[111 125 136 135 133  99 140] Answer: 135

[120 145 120 124 106] Answer: 124

[124 127 129 155 151 126] Answer: 155

[108 153 155 146] Answer: 146

[[140 136 126 102 143 153]
 [123 115 126 155 117  99]] Answer: 102

[117 112 131 149 148] Answer: 149
---
134  102  101  116
100  149  107  132
result: 116

130  154  151  136  151 result: 136

123  113  117  126  143  150 result: 126

133  115  134  120   99 result: 120

139  156  152  146  144  154  101
141  156  152  147  145  155  103
result: 146

114  118  151  152  140  152 result: 152

152  114  154  101 result: 101

118  146  152  151  111 result: 151

147  156  131  141 result: 141

105  142  103  116  110  130 result: 116
---
[135 143 144 120 100 116] >> 120

[[142 110 125 108 144 146]
 [115 151 136 150 110 112]] >> 108

[127 148 107 154 117 133] >> 154

[116 126 121 138 124 103] >> 138

[129 117 135 153 101 125] >> 153

[145 153 149 140 147 152] >> 140
---
[150 134 136 134] => 134

[[123 142 120 121 119 145 124]
 [118 131 106 135 126 143 122]
 [124 132 128 128 149 129 121]] => 149

[148 105 149 114 108] => 149

[129 146 105 146 109 100 105] => 109

[152 147 143 154] => 147

[133 123 127 120 102 133 123] => 102

[151 145 110 143 110 103] => 143

[[109 130 149 148 145]
 [142 117 102 130 102]] => 102

[140 124 153 148 114 122 139] => 114

[[129 108 102 105]
 [136 143 147 141]
 [125 110 108 109]] => 110
---
[142 158 141 122] Out: 142, 122

[128 142  98 118 149 145] Out: 128, 145

[[129 135 126 105 123 130]
 [137 126 133 127 129 136]
 [134 122 130 142 124 123]] Out: 129, 123

[[130 135 124 151 115 147]
 [135 138 132 127 133 124]
 [125 111 125 118 132 114]] Out: 130, 114

[[146 156 138 114]
 [110 121 149 130]
 [137 128 125 138]] Out: 146, 138

[[105 109 103 118 150]
 [105 108 104 117 149]] Out: 105, 149

[129 128 131 128 152 126] Out: 129, 126

[151 130 135 127 139 128 119] Out: 151, 119

[[120 114 156 126]
 [111 139 107 119]
 [127 116 153 125]] Out: 120, 125

[157 146 128 120] Out: 157, 120
---
[138 122 119 136 105] --> 119

[[141 112 149 120 104]
 [143 116 136 125 108]] --> 149

[139 102 146 110 116] --> 146

[ 98 107 122 127 123] --> 122

[[108 142 158 114  99]
 [142 120 107 148 148]
 [107 132 153 114 101]] --> 158

[[139 121 146 110 147]
 [150 107 150 115 148]] --> 146
---
[105 127 145 112 115 138] => 115

[[108 124 124 131 123 134 128]
 [106 109 124 130 123 136 127]] => 123

[[146 110 148 147]
 [107 145 108 109]
 [104 152  99 102]] => 107

[125 105 123 111 153] => 153

[145 113 149 158 114] => 114

[[145 143 140 140 122 125]
 [144 143 143 130 117 121]
 [131 123 125 153 138 135]] => 122

[100 119 126 157 116] => 116

[124 113 102 135 149 145 126] => 149

[[120 123 133 118 115 130]
 [135 103 136 125 134 122]] => 115

[[135 137 106 108 104]
 [129 133 111 112 109]] => 104
---
[[122 153 105 106 108]
 [141 148 105 107 119]] -> 119

[[107 153 148 146]
 [139 130 131 145]
 [119 140 143 150]] -> 145

[[152 153 110 134 128 139]
 [137 141 115 148 148 143]] -> 143

[[140 123 155 139 115]
 [131 103 153 132 121]
 [123  98 136 146 137]] -> 121

[[129 129 129 130 129]
 [129 127 128 124 128]
 [105 119 112 118 104]] -> 128

[[122 116 116 156 143 141 138]
 [101 127 128 130 122 133 149]] -> 149
---
[120 144 138 106 156 144] 144, 120

[[105 140 124 136 125 136 144]
 [135 133 128 118 136 118 133]] 144, 135

[146 141 121 107] 107, 146

[129  98 119 111 113] 113, 129

[116 136 112 106 131] 131, 116

[139 115  99 119 128 128] 128, 139

[[135 136 112 109 139 130]
 [136 137 114 107 139 129]
 [137 141 120 103 139 125]] 130, 137
---
[104 117 129 146]: 146, 129

[[137 128 129 146]
 [153 142 107 147]
 [121 133 131 143]]: 153, 147

[105 146 134 142 139 109]: 146, 142

[144 145 100 140 147]: 147, 145

[133 103 113 142]: 142, 133

[112 106 122 127 133 135]: 135, 133
---
[[127 126 131 126 119 125 126 125]
 [125 128 138 126 117 123 123 125]
 [124 127 126 128 135 121 129 129]
 [127 123 128 122 133 133 125 121]
 [123 117 145 143 139 128 103 124]
 [129 128 126 123 132 129 132 127]
 [143 122 141 133 114 122 114 130]
 [143 117 147 138 118 154 123 106]
 [124 128 142 126 115 124 123 124]] ⇒ 129

[[137 118 103 106 125 143]
 [128 147 153 143 123 107]
 [104 108 127 146 153 145]
 [141 152 148 132 111 102]
 [149 129 110 103 113 131]] ⇒ 145

[[128 127 124 128 131 130 127]
 [130 129 122 128 129 125 130]
 [117 143 109 113 113 141 113]
 [107 146 117 108 108 143 111]
 [108 145 117 110 116 140 111]
 [115 142 115 121 124 140 113]
 [139 116 141 143 148 110 146]
 [113 145 102 114 108 146 110]
 [109 150 110 121 112 146 108]
 [112 146 112 115 108 142 116]] ⇒ 113

[[152 153 105 105 104 152 130 147 151]
 [104 106 103 152 153 105 153 103 104]
 [153 150 148 104 104 151 104 151 152]
 [104 105 104 151 152 106 153 104 104]
 [104 104 140 152 152 103 151 105 105]
 [103 105 104 152 152 105 152 103 105]
 [152 147 150 103 106 150 104 151 152]
 [152 153 130 103 104 153 104 154 152]
 [104 106 151 149 150 106 105 113 126]
 [103 104 152 151 153 104 110 105 116]] ⇒ 152

[[126 122 134 133 129 136 132 127 116 127]
 [128 134 121 116 129 122 126 127 140 130]
 [123 127 129 137 122 120 125 116 119 132]
 [124 128 128 126 128 127 128 130 128 127]
 [133 129 127 129 129 128 128 122 127 130]
 [123 133 128 130 123 112 125 124 126 118]
 [126 128 126 125 126 122 129 116 123 130]
 [113 124 129 124 125 123 128 134 128 123]
 [126 126 130 132 130 131 127 127 127 125]
 [104 121 129 128 127 123 126 133 134 117]
 [109 127 120 133 120 125 126 108 116 137]
 [128 133 127 121 121 119 130 131 118 129]] ⇒ 132

[[144 140 104 106 138 152 150 102 153 141 149 103 103 140]
 [145 147 104 105 141 135 155 105 140 150 127 109 106 133]
 [148 110 152 150 152 104 105 153 103 124 106 153 152 130]
 [103 151 147 106 103 128 143 134 124 108 107 119 122 103]
 [106 151 151 115 104 134 146 150 136 115 107 131 141 104]
 [109 129 104 101 114 155 126 104 153 112 127 105 103 117]
 [130 133 133 105 110 153 151 132 155 150 149 119 128 149]
 [153 101 113 151 151 128 129 128 124 151 153 141 137 150]
 [104 151 151 143 105 142 152 149 146 107 124 147 150 104]
 [116 105 105 105 124 144 103 103 139 119 146 105 105 123]
 [104 153 151 105 105 140 137 143 144 105 113 128 133 103]] ⇒ 130

[[128 127 127 129 136 142 151 144 133 129 128 131 127 128 129]
 [129 128 129 131 144 149 147 136 130 128 128 130 127 129 129]
 [128 129 129 128 127 128 129 133 140 151 147 138 130 128 128]
 [142 151 141 132 129 126 129 128 127 130 128 126 128 129 136]
 [127 127 127 127 129 129 135 145 149 144 134 129 129 127 128]
 [131 128 129 128 128 129 128 128 128 130 133 145 150 145 133]
 [135 131 127 126 129 126 128 127 126 130 128 131 138 151 148]
 [128 135 146 153 146 133 129 128 128 127 128 128 128 127 128]
 [127 132 140 151 150 136 131 128 128 127 128 129 128 127 129]
 [130 128 130 128 129 130 128 129 129 133 141 150 146 136 129]
 [128 137 148 153 142 131 128 128 128 128 128 128 128 127 129]] ⇒ 128

[[103 132 130 123 132 134 134 138 119 144 137 118 108 138]
 [121 131 150 131 119 118 154 145 123 121 139 124 148 120]
 [127 133 132 128 129 128 126 130 129 127 127 129 129 126]
 [145 125 115 129 136 136 127 122 128 123 139 130 122 115]
 [122 137 136 101 131 132 122 142 134 136 123 123 129 117]
 [123 135 126 140 127 112 143 137 133 112 136 149 111 128]
 [122 134 125 120 129 131 141 109 117 133 142 127 129 141]
 [129 132 131 131 129 127 126 129 128 126 128 131 128 125]
 [146 144 121 133 141 116 119 121 131 128 136 139 119 124]
 [129 132 132 127 128 128 127 129 131 125 128 130 129 127]
 [128 133 134 128 129 129 129 130 130 125 128 130 129 127]
 [128 134 131 127 128 128 128 131 128 126 127 131 128 126]] ⇒ 126
